Below is a small trained network, with its code and all its weights. Each question gives an input and a class and asks what happens when units are switched off, that is, made to give their printed mean instead of their output.

import numpy as np


def w(rows, s, z=0):
    codes = np.array(rows[::2]) - 128.0
    scale = np.full(codes.shape[1], s)
    scale[-1] = z or s
    return codes * scale


def norm(h):
    return h / np.sqrt((h * h).mean(-1, keepdims=True) + 1e-5)


def f(y):
    return y / 2 * (1 + np.tanh(0.7978845608 * (y + 0.044715 * y**3)))


def log_softmax(a):
    a = a - a.max(-1, keepdims=True)
    return a - np.log(np.exp(a).sum(-1, keepdims=True))


def net(x, mask):
    res = np.array(x, float).reshape(1, 6) / 4 @ E
    u = 0
    for l in range(2):
        y = f(norm(res) @ A[l][:, :-1].T + A[l][:, -1])
        res = res + np.where(mask[u : u + 9], y, B[l][:, -1]) @ B[l][:, :-1]
        u += 9
    return log_softmax(norm(res)[-1] @ U[:, :-1].T + U[:, -1])


A, B = {}, {}
E = w([
[71,164,172,116,241,79,203],'x0',
[147,232,79,163,128,80,137],'x1',
[176,159,153,205,118,105,195],'x2',
[101,122,182,68,92,204,206],'x3',
[254,97,220,121,151,114,211],'x4',
[61,130,98,157,58,91,220],'x5',
],0.0062)
A[0] = w([
[184,97,199,157,158,146,87,124],'L0N0',
[134,12,80,86,143,65,103,110],'L0N1',
[67,159,103,79,168,149,108,40],'L0N2',
[116,185,151,150,72,78,66,116],'L0N3',
[120,183,86,109,103,126,167,205],'L0N4',
[165,86,129,68,77,171,117,3],'L0N5',
[183,150,184,67,94,182,128,39],'L0N6',
[120,73,122,120,52,71,72,26],'L0N7',
[153,134,100,191,127,124,69,55],'L0N8',
],0.011,0.0035)
B[0] = w([
[140,205,139,50,135,204,164,252],'L0N0',
[159,120,161,191,56,199,65,222],'L0N1',
[43,140,159,60,180,63,117,210],'L0N2',
[171,96,85,154,162,125,179,213],'L0N3',
[105,106,90,115,139,103,117,238],'L0N4',
[83,110,101,193,72,130,18,223],'L0N5',
[79,107,109,159,12,142,126,241],'L0N6',
[239,55,136,135,160,165,124,199],'L0N7',
[255,199,131,141,196,138,147,215],'L0N8',
],0.0094,0.0036)
A[1] = w([
[152,40,173,110,82,231,30,7],'L1N0',
[124,140,121,107,195,175,129,131],'L1N1',
[146,28,95,89,111,201,83,100],'L1N2',
[112,105,148,180,2,103,190,83],'L1N3',
[173,200,93,199,149,66,102,5],'L1N4',
[144,203,46,174,103,74,149,129],'L1N5',
[117,71,34,172,172,140,77,59],'L1N6',
[78,64,153,126,138,13,98,207],'L1N7',
[161,40,172,162,144,141,226,251],'L1N8',
],0.01,0.002)
B[1] = w([
[82,55,219,232,39,111,147,254],'L1N0',
[171,100,160,184,86,165,67,147],'L1N1',
[51,61,178,198,82,164,108,207],'L1N2',
[137,90,98,132,247,189,173,194],'L1N3',
[138,61,37,173,175,131,118,179],'L1N4',
[91,29,68,103,196,181,126,190],'L1N5',
[115,101,122,204,150,117,255,174],'L1N6',
[108,141,163,82,73,141,94,173],'L1N7',
[175,230,110,101,51,120,241,177],'L1N8',
],0.0099,0.0087)
U = w([
[136,144,115,129,37,44,81,2],'0',
[195,128,66,202,48,132,113,46],'1',
[201,174,160,83,184,195,62,115],'2',
[152,207,190,40,80,169,227,146],'3',
[113,48,26,164,200,163,163,195],'4',
[101,39,225,213,6,219,104,162],'5',
[4,143,134,25,122,75,62,153],'6',
],0.014,0.0088)

Each question gives the input, the list of numbers given to net, and the class t.
The units are the neurons (one row each of A and B). Each row of codes is followed by its name. A weight is (code - 128) times the scale printed after its matrix; where a second scale follows, it is the last column's (A, B and U).
mask holds one flag per neuron, layer by layer. A switched-off neuron (its flag False) gives its mean, the last column of its row in B, instead of its output. The means were averaged over made-up inputs and are rounded, as every weight is.
A unit's drop is (log p(t) with every unit on - log p(t) with that unit switched off) / (log p(t) with every unit on - log p(t) with every unit switched off).
The circuit of an input: a set's keep is (log p(t) with only the set's units on - log p(t) with every unit switched off) / (log p(t) with every unit on - log p(t) with every unit switched off). Starting from the 12 units with the biggest drops (on a tie, the unit counted first), units are removed one at a time, each time the one whose removal leaves the highest keep (on an exact tie, the one counted first), for as long as the keep stays at least 0.8.
units of the circuit, in order: the units of the circuit, biggest drop first
top k neurons: the k neurons with the biggest drops, biggest first
k most important neurons of layer l: the k neurons of layer l with the biggest drops, biggest first
drop when u is switched off: that unit's drop, to one decimal
input [4,8,8,2,8,-1], class 3: units of the circuit, in order => (L1N8)
input [8,3,-2,-6,-4,5], class 6: top 2 neurons => (L0N2, L1N7)
input [3,-1,-8,-1,-1,0], class 6: top 2 neurons => (L0N2, L0N7)
input [6,-3,2,-7,0,2], class 4: 2 most important neurons of layer 0 => (L0N2, L0N7)
input [-3,5,-5,8,1,4], class 4: 3 most important neurons of layer 0 => (L0N1, L0N7, L0N4)
input [3,4,-8,-5,-5,7], class 6: 3 most important neurons of layer 1 => (L1N7, L1N3, L1N4)
input [8,-7,-1,-8,-7,2], class 6: top 2 neurons => (L0N2, L1N0)
input [7,-3,-2,7,-1,4], class 3: top 2 neurons => (L0N5, L1N8)
input [1,6,-6,-4,5,-2], class 2: 2 most important neurons of layer 1 => (L1N0, L1N6)
input [7,7,3,5,-8,-3], class 6: drop when L0N2 is switched off => 0.3
input [3,-7,2,4,4,7], class 3: drop when L1N8 is switched off => 0.2
input [5,-2,5,2,3,8], class 3: drop when L1N8 is switched off => 0.2
input [7,2,-8,-6,-8,-2], class 6: drop when L0N2 is switched off => 1.9
input [7,-6,-5,1,-7,-6], class 6: units of the circuit, in order => (L0N2)
